Below are the code and all the weights of a small trained network. Each question names an input and a class and asks about switching units off, where a switched-off unit gives its printed mean instead of its output.

import numpy as np


def w(rows, s, z=0):
    codes = np.array(rows[::2]) - 128.0
    scale = np.full(codes.shape[1], s)
    scale[-1] = z or s
    return codes * scale


def f(y):
    return y / 2 * (1 + np.tanh(0.7978845608 * (y + 0.044715 * y**3)))


def log_softmax(a):
    a = a - a.max(-1, keepdims=True)
    return a - np.log(np.exp(a).sum(-1, keepdims=True))


def net(x, mask):
    res = np.array(x, float).reshape(1, 8) / 4 @ E
    y = f(res @ A[0][:, :-1].T + A[0][:, -1])
    res = res + np.where(mask, y, B[0][:, -1]) @ B[0][:, :-1]
    return log_softmax(res[-1] @ U[:, :-1].T + U[:, -1])


A, B = {}, {}
E = w([
[25,208,75,156,120,87],'x0',
[135,227,123,101,128,41],'x1',
[144,87,101,82,115,53],'x2',
[205,207,142,165,64,170],'x3',
[137,141,116,109,159,166],'x4',
[91,189,231,136,120,125],'x5',
[144,109,247,254,113,75],'x6',
[138,127,146,63,29,153],'x7',
],0.0099)
A[0] = w([
[120,133,150,174,61,58,132],'N1',
[33,153,221,133,149,130,77],'N2',
[108,147,160,166,40,133,116],'N3',
[41,216,103,45,99,122,197],'N4',
[203,91,163,55,105,140,174],'N5',
[151,71,93,28,108,149,216],'N6',
[103,100,153,143,175,50,153],'N7',
[158,194,117,127,174,38,177],'N8',
[102,113,164,160,71,179,171],'N9',
[190,83,165,147,127,132,74],'N10',
[121,179,145,153,61,66,173],'N11',
[86,93,94,179,133,108,130],'N12',
[147,44,124,178,194,49,241],'N13',
[178,148,122,157,24,135,158],'N14',
[100,182,97,91,160,94,155],'N15',
[204,149,98,174,139,241,75],'N16',
[152,120,246,141,94,167,254],'N17',
[49,127,48,160,161,59,168],'N18',
[130,223,54,122,126,75,122],'N19',
[96,164,158,168,133,237,238],'N20',
],0.013,0.0049)
B[0] = w([
[119,85,145,109,71,94,201],'N1',
[91,137,84,194,163,50,207],'N2',
[124,82,131,193,99,128,189],'N3',
[20,122,149,142,121,168,241],'N4',
[239,168,71,136,82,132,218],'N5',
[152,153,57,118,66,212,238],'N6',
[114,131,159,123,154,2,199],'N7',
[127,214,179,102,104,105,214],'N8',
[128,99,95,205,139,133,186],'N9',
[182,148,160,102,131,134,177],'N10',
[103,109,197,195,58,109,210],'N11',
[132,83,88,58,146,100,167],'N12',
[202,107,110,16,155,90,230],'N13',
[166,77,208,160,116,193,202],'N14',
[74,154,135,83,137,141,191],'N15',
[186,135,148,153,213,194,197],'N16',
[165,117,135,194,136,89,248],'N17',
[85,121,73,38,105,91,222],'N18',
[89,216,174,125,100,137,211],'N19',
[116,145,113,202,215,118,220],'N20',
],0.011,0.016)
U = w([
[103,132,66,214,178,58,40],'0',
[191,134,107,151,252,210,243],'1',
[215,103,166,79,173,38,5],'2',
[234,164,45,106,26,199,225],'3',
[176,24,188,168,54,110,88],'4',
[108,84,60,17,111,24,110],'5',
[76,254,177,104,68,99,142],'6',
[13,103,88,75,110,216,171],'7',
],0.009,0.0025)

Each question gives the input, the list of numbers given to net, and the class t.
The units are the neurons (one row each of A and B). Each row of codes is followed by its name. A weight is (code - 128) times the scale printed after its matrix; where a second scale follows, it is the last column's (A, B and U).
mask holds one flag per neuron, in row order. A switched-off neuron (its flag False) gives its mean, the last column of its row in B, instead of its output. The means were averaged over made-up inputs and are rounded, as every weight is.
A unit's drop is (log p(t) with every unit on - log p(t) with that unit switched off) / (log p(t) with every unit on - log p(t) with every unit switched off).
The circuit of an input: a set's keep is (log p(t) with only the set's units on - log p(t) with every unit switched off) / (log p(t) with every unit on - log p(t) with every unit switched off). Starting from the 12 units with the biggest drops (on a tie, the unit counted first), units are removed one at a time, each time the one whose removal leaves the highest keep (on an exact tie, the one counted first), for as long as the keep stays at least 0.8.
circuit, biggest first: the units of the circuit, biggest drop first
most important unit: the unit with the biggest drop
k most important neurons: the k neurons with the biggest drops, biggest first
drop when u is switched off: that unit's drop, to one decimal
input [1,3,-5,3,0,-1,-5,5], class 7: circuit, biggest first -> N4, N8
input [4,5,3,-4,-1,1,-1,-8], class 5: circuit, biggest first -> N18
input [-7,7,-8,-3,0,7,-8,0], class 7: circuit, biggest first -> N4, N7
input [4,-5,8,-1,-7,-8,1,6], class 3: 3 most important neurons -> N6, N7, N2
input [-8,3,-5,-4,2,-6,-4,-8], class 3: 2 most important neurons -> N20, N6
input [3,-1,2,7,-5,-2,2,-7], class 6: 2 most important neurons -> N8, N17
input [-3,8,3,7,8,3,1,7], class 4: 2 most important neurons -> N14, N11
input [1,-2,-5,-2,2,-6,-4,-3], class 7: 2 most important neurons -> N5, N17
input [7,-4,3,3,2,-1,0,8], class 7: 4 most important neurons -> N4, N17, N5, N7
input [-4,1,-6,-1,4,3,8,2], class 0: 2 most important neurons -> N2, N20
input [0,4,0,-6,4,3,-2,-3], class 5: 2 most important neurons -> N18, N11
input [7,4,-6,-8,4,-1,1,5], class 7: 2 most important neurons -> N4, N18
input [3,7,-8,8,8,-7,7,-4], class 1: 2 most important neurons -> N16, N20
input [0,-8,-1,-6,3,-1,-2,3], class 3: 2 most important neurons -> N6, N4
input [-5,-2,-4,4,-2,-4,-6,-3], class 1: circuit, biggest first -> N16
input [7,-1,-7,-5,-6,-8,8,8], class 4: 2 most important neurons -> N3, N11
input [-4,-6,0,-2,0,-7,5,0], class 2: drop when N10 is switched off -> 0.1
input [0,-1,5,-5,5,-5,-2,3], class 3: drop when N6 is switched off -> 1.3
input [3,-4,8,5,-6,8,5,-6], class 4: drop when N11 is switched off -> 0.3
input [-1,-1,8,1,3,4,4,0], class 2: most important unit -> N4
